Here is a tiny trained network, its code and every weight. The questions are about switching its units off for an input and a class, where a switched-off unit gives its printed mean instead of its output.

import numpy as np


def w(rows, s, z=0):
    codes = np.array(rows[::2]) - 128.0
    scale = np.full(codes.shape[1], s)
    scale[-1] = z or s
    return codes * scale


def norm(h):
    return h / np.sqrt((h * h).mean(-1, keepdims=True) + 1e-5)


def f(y):
    return y / 2 * (1 + np.tanh(0.7978845608 * (y + 0.044715 * y**3)))


def log_softmax(a):
    a = a - a.max(-1, keepdims=True)
    return a - np.log(np.exp(a).sum(-1, keepdims=True))


def net(x, mask):
    res = np.array(x, float).reshape(1, 5) / 4 @ E
    u = 0
    for l in range(4):
        y = f(norm(res) @ A[l][:, :-1].T + A[l][:, -1])
        res = res + np.where(mask[u : u + 6], y, B[l][:, -1]) @ B[l][:, :-1]
        u += 6
    return log_softmax(norm(res)[-1] @ U[:, :-1].T + U[:, -1])


A, B = {}, {}
E = w([
[45,172,171,205],'x0',
[246,117,149,233],'x1',
[163,253,10,79],'x2',
[157,130,172,14],'x3',
[154,183,179,122],'x4',
],0.004)
A[0] = w([
[134,134,123,154,111],'L0N1',
[126,222,148,67,77],'L0N2',
[10,199,105,129,3],'L0N3',
[123,132,222,113,129],'L0N4',
[82,205,118,218,22],'L0N5',
[102,114,248,154,127],'L0N6',
],0.014,0.0029)
B[0] = w([
[125,152,146,134,136],'L0N1',
[83,187,95,106,202],'L0N2',
[189,105,190,63,216],'L0N3',
[147,80,170,141,199],'L0N4',
[186,109,60,192,221],'L0N5',
[112,119,250,129,255],'L0N6',
],0.021,0.0064)
A[1] = w([
[30,88,219,141,102],'L1N1',
[68,112,105,188,222],'L1N2',
[38,143,228,158,41],'L1N3',
[67,63,183,128,110],'L1N4',
[39,153,152,153,10],'L1N5',
[61,3,125,30,167],'L1N6',
],0.011,0.0013)
B[1] = w([
[131,103,198,147,254],'L1N1',
[145,157,170,188,128],'L1N2',
[139,96,219,167,234],'L1N3',
[129,89,133,138,216],'L1N4',
[89,64,89,123,131],'L1N5',
[9,62,91,167,203],'L1N6',
],0.016,0.0057)
A[2] = w([
[222,182,147,81,42],'L2N1',
[84,183,181,55,97],'L2N2',
[71,201,83,12,255],'L2N3',
[234,100,135,62,77],'L2N4',
[104,198,75,171,32],'L2N5',
[55,138,146,169,32],'L2N6',
],0.011,0.00088)
B[2] = w([
[200,106,146,39,207],'L2N1',
[95,221,87,208,175],'L2N2',
[1,172,167,101,253],'L2N3',
[169,78,154,62,212],'L2N4',
[115,172,210,119,172],'L2N5',
[118,68,103,143,154],'L2N6',
],0.015,0.005)
A[3] = w([
[206,64,180,170,19],'L3N1',
[119,50,120,120,72],'L3N2',
[121,153,144,137,17],'L3N3',
[121,151,109,116,76],'L3N4',
[169,144,2,211,5],'L3N5',
[147,38,99,58,101],'L3N6',
],0.0061,0.0026)
B[3] = w([
[86,204,147,2,253],'L3N1',
[129,17,113,82,142],'L3N2',
[178,136,105,141,81],'L3N3',
[112,118,113,107,90],'L3N4',
[30,222,105,233,110],'L3N5',
[115,53,184,87,171],'L3N6',
],0.006,0.002)
U = w([
[41,56,43,155,3],'0',
[107,65,255,172,244],'1',
[192,193,41,248,51],'2',
[14,238,102,71,124],'3',
[231,132,105,53,105],'4',
],0.011,0.0045)

Each question gives the input, the list of numbers given to net, and the class t.
The units are the neurons (one row each of A and B). Each row of codes is followed by its name. A weight is (code - 128) times the scale printed after its matrix; where a second scale follows, it is the last column's (A, B and U).
mask holds one flag per neuron, layer by layer. A switched-off neuron (its flag False) gives its mean, the last column of its row in B, instead of its output. The means were averaged over made-up inputs and are rounded, as every weight is.
A unit's drop is (log p(t) with every unit on - log p(t) with that unit switched off) / (log p(t) with every unit on - log p(t) with every unit switched off).
The circuit of an input: a set's keep is (log p(t) with only the set's units on - log p(t) with every unit switched off) / (log p(t) with every unit on - log p(t) with every unit switched off). Starting from the 12 units with the biggest drops (on a tie, the unit counted first), units are removed one at a time, each time the one whose removal leaves the highest keep (on an exact tie, the one counted first), for as long as the keep stays at least 0.8.
units of the circuit, in order: the units of the circuit, biggest drop first
most important unit: the unit with the biggest drop
k most important neurons: the k neurons with the biggest drops, biggest first
k most important neurons of layer l: the k neurons of layer l with the biggest drops, biggest first
drop of u: that unit's drop, to one decimal
input [3,-2,3,2,6], class 3: most important unit	L0N2
input [-2,-4,1,4,-1], class 3: units of the circuit, in order	(L0N6; L0N2)
input [3,4,-1,-2,0], class 2: units of the circuit, in order	(L0N5; L0N3; L1N1)
input [-7,3,1,3,5], class 4: units of the circuit, in order	(L1N6; L0N6)
input [-2,3,-1,6,-3], class 0: 4 most important neurons	(L0N6; L0N5; L1N6; L0N3)
input [-5,-2,2,-3,-7], class 0: 4 most important neurons	(L0N5; L0N6; L0N2; L1N6)
input [-7,1,3,3,-8], class 3: units of the circuit, in order	(L0N5; L0N6; L1N3)
input [5,-7,4,-3,5], class 4: 2 most important neurons	(L0N3; L0N5)
input [-4,7,0,-5,-4], class 2: 3 most important neurons	(L0N6; L0N3; L0N4)
input [-8,6,8,-5,-8], class 4: 2 most important neurons	(L1N6; L0N2)
input [-6,-3,-1,-3,3], class 0: 3 most important neurons	(L0N5; L0N6; L0N2)
input [-8,-7,-4,1,5], class 0: 2 most important neurons	(L1N6; L0N6)
input [-6,-1,1,4,-4], class 0: 2 most important neurons	(L1N6; L0N5)
input [-4,7,8,3,-5], class 3: 2 most important neurons of layer 0	(L0N5; L0N4)
input [7,6,7,-4,2], class 2: units of the circuit, in order	(L0N5)
input [-5,3,0,-5,2], class 4: 2 most important neurons	(L1N6; L0N6)
input [4,-3,8,0,6], class 3: 2 most important neurons	(L0N2; L2N3)
input [-8,6,6,-4,1], class 4: 2 most important neurons	(L0N2; L1N6)
input [4,6,-1,-1,-8], class 2: drop of L0N3	0.5
input [6,-3,6,-3,-7], class 4: drop of L0N3	0.6
input [-2,5,8,-7,-7], class 2: drop of L0N3	0.4
input [3,8,-1,-5,-3], class 2: drop of L2N2	0.0
input [4,5,8,1,-4], class 2: most important unit	L0N5
